Here is a tiny trained network, its code and every weight. The questions are about switching its units off for an input and a class, where a switched-off unit gives its printed mean instead of its output.

import numpy as np


def w(rows, s, z=0):
    codes = np.array(rows[::2]) - 128.0
    scale = np.full(codes.shape[1], s)
    scale[-1] = z or s
    return codes * scale


def f(y):
    return y / 2 * (1 + np.tanh(0.7978845608 * (y + 0.044715 * y**3)))


def log_softmax(a):
    a = a - a.max(-1, keepdims=True)
    return a - np.log(np.exp(a).sum(-1, keepdims=True))


def net(x, mask):
    res = np.array(x, float).reshape(1, 7) / 4 @ E
    y = f(res @ A[0][:, :-1].T + A[0][:, -1])
    res = res + np.where(mask, y, B[0][:, -1]) @ B[0][:, :-1]
    return log_softmax(res[-1] @ U[:, :-1].T + U[:, -1])


A, B = {}, {}
E = w([
[65,236,200,179,127,189,145,171,128,59,197],'x0',
[196,160,156,135,254,90,219,137,130,98,100],'x1',
[169,108,134,25,88,120,125,79,129,110,109],'x2',
[170,165,159,114,129,188,81,92,131,73,149],'x3',
[56,149,222,82,63,70,204,110,131,55,122],'x4',
[164,51,122,89,161,221,166,171,126,144,139],'x5',
[160,136,150,172,170,95,106,76,127,103,74],'x6',
],0.0098)
A[0] = w([
[112,121,143,119,119,85,133,100,127,104,92,108],'N0',
[179,70,145,67,149,181,144,122,133,96,130,102],'N1',
[132,118,69,67,141,183,112,180,130,174,180,139],'N2',
[143,167,125,117,148,120,118,121,128,115,145,2],'N3',
[147,80,96,138,153,103,128,132,128,162,101,37],'N4',
[117,151,110,145,68,157,9,87,130,118,145,122],'N5',
[156,118,123,104,85,131,82,108,129,131,123,93],'N6',
[203,170,105,136,203,111,117,96,130,117,106,114],'N7',
[122,142,102,175,135,158,121,175,117,174,153,159],'N8',
[80,217,209,99,65,148,133,127,132,38,182,111],'N9',
[132,123,159,28,65,59,151,77,129,108,91,149],'N10',
[130,134,129,127,133,129,126,120,119,132,141,122],'N11',
[69,154,121,180,115,52,136,144,135,141,132,121],'N12',
],0.012,0.0071)
B[0] = w([
[151,115,103,132,110,188,177,201,109,168,181,157],'N0',
[146,26,53,51,158,165,139,157,96,186,205,168],'N1',
[201,106,83,123,38,131,200,91,152,187,115,181],'N2',
[45,156,142,139,109,76,52,177,108,106,124,129],'N3',
[82,205,155,162,112,115,125,130,138,63,115,156],'N4',
[241,36,7,40,131,164,229,181,125,208,183,182],'N5',
[138,106,115,87,134,111,112,116,75,168,177,150],'N6',
[107,207,218,224,30,96,139,105,152,82,91,183],'N7',
[207,109,99,80,66,143,215,96,124,144,124,176],'N8',
[111,255,222,228,120,63,118,81,152,54,20,251],'N9',
[245,74,35,71,61,185,244,146,135,208,160,215],'N10',
[98,138,106,116,120,92,155,124,144,116,110,128],'N11',
[217,97,74,78,64,198,216,102,141,168,135,172],'N12',
],0.0065,0.022)
U = w([
[132,232,193,210,104,115,150,118,140,99,97,120],'0',
[171,67,53,93,109,137,177,125,134,183,137,211],'1',
[2,147,97,88,141,95,46,127,104,140,183,45],'2',
[53,15,179,77,244,127,87,140,101,84,162,98],'3',
[14,165,74,70,156,77,28,132,97,129,200,34],'4',
[113,121,129,123,114,89,47,95,128,131,152,2],'5',
[66,146,93,81,165,82,2,155,103,130,179,28],'6',
],0.0096,0.0077)

Each question gives the input, the list of numbers given to net, and the class t.
The units are the neurons (one row each of A and B). Each row of codes is followed by its name. A weight is (code - 128) times the scale printed after its matrix; where a second scale follows, it is the last column's (A, B and U).
mask holds one flag per neuron, in row order. A switched-off neuron (its flag False) gives its mean, the last column of its row in B, instead of its output. The means were averaged over made-up inputs and are rounded, as every weight is.
A unit's drop is (log p(t) with every unit on - log p(t) with that unit switched off) / (log p(t) with every unit on - log p(t) with every unit switched off).
unit that matters most: the unit with the biggest drop
top k neurons: the k neurons with the biggest drops, biggest first
drop of u: that unit's drop, to one decimal
input [5,-5,-8,-7,0,-3,1], class 1: unit that matters most -> N12
input [5,6,-5,-2,-7,6,2], class 0: top 3 neurons -> (N7; N10; N5)
input [3,-1,-8,1,-1,-7,2], class 1: top 3 neurons -> (N12; N5; N7)
input [-2,8,0,-8,3,1,4], class 0: top 4 neurons -> (N7; N5; N1; N4)
input [-2,1,-3,6,-8,-4,7], class 0: top 2 neurons -> (N7; N10)
input [6,-2,1,-1,-5,-8,2], class 1: top 2 neurons -> (N5; N12)
input [7,6,-1,4,-7,8,8], class 0: top 2 neurons -> (N7; N10)
input [-1,6,8,-1,3,-7,6], class 1: top 2 neurons -> (N10; N9)
input [8,-7,-8,3,-5,-5,3], class 1: drop of N5 -> 2.1
input [-8,2,0,-1,-7,-7,3], class 0: drop of N9 -> 0.0
input [-8,8,-6,-2,3,3,4], class 0: drop of N7 -> 0.1
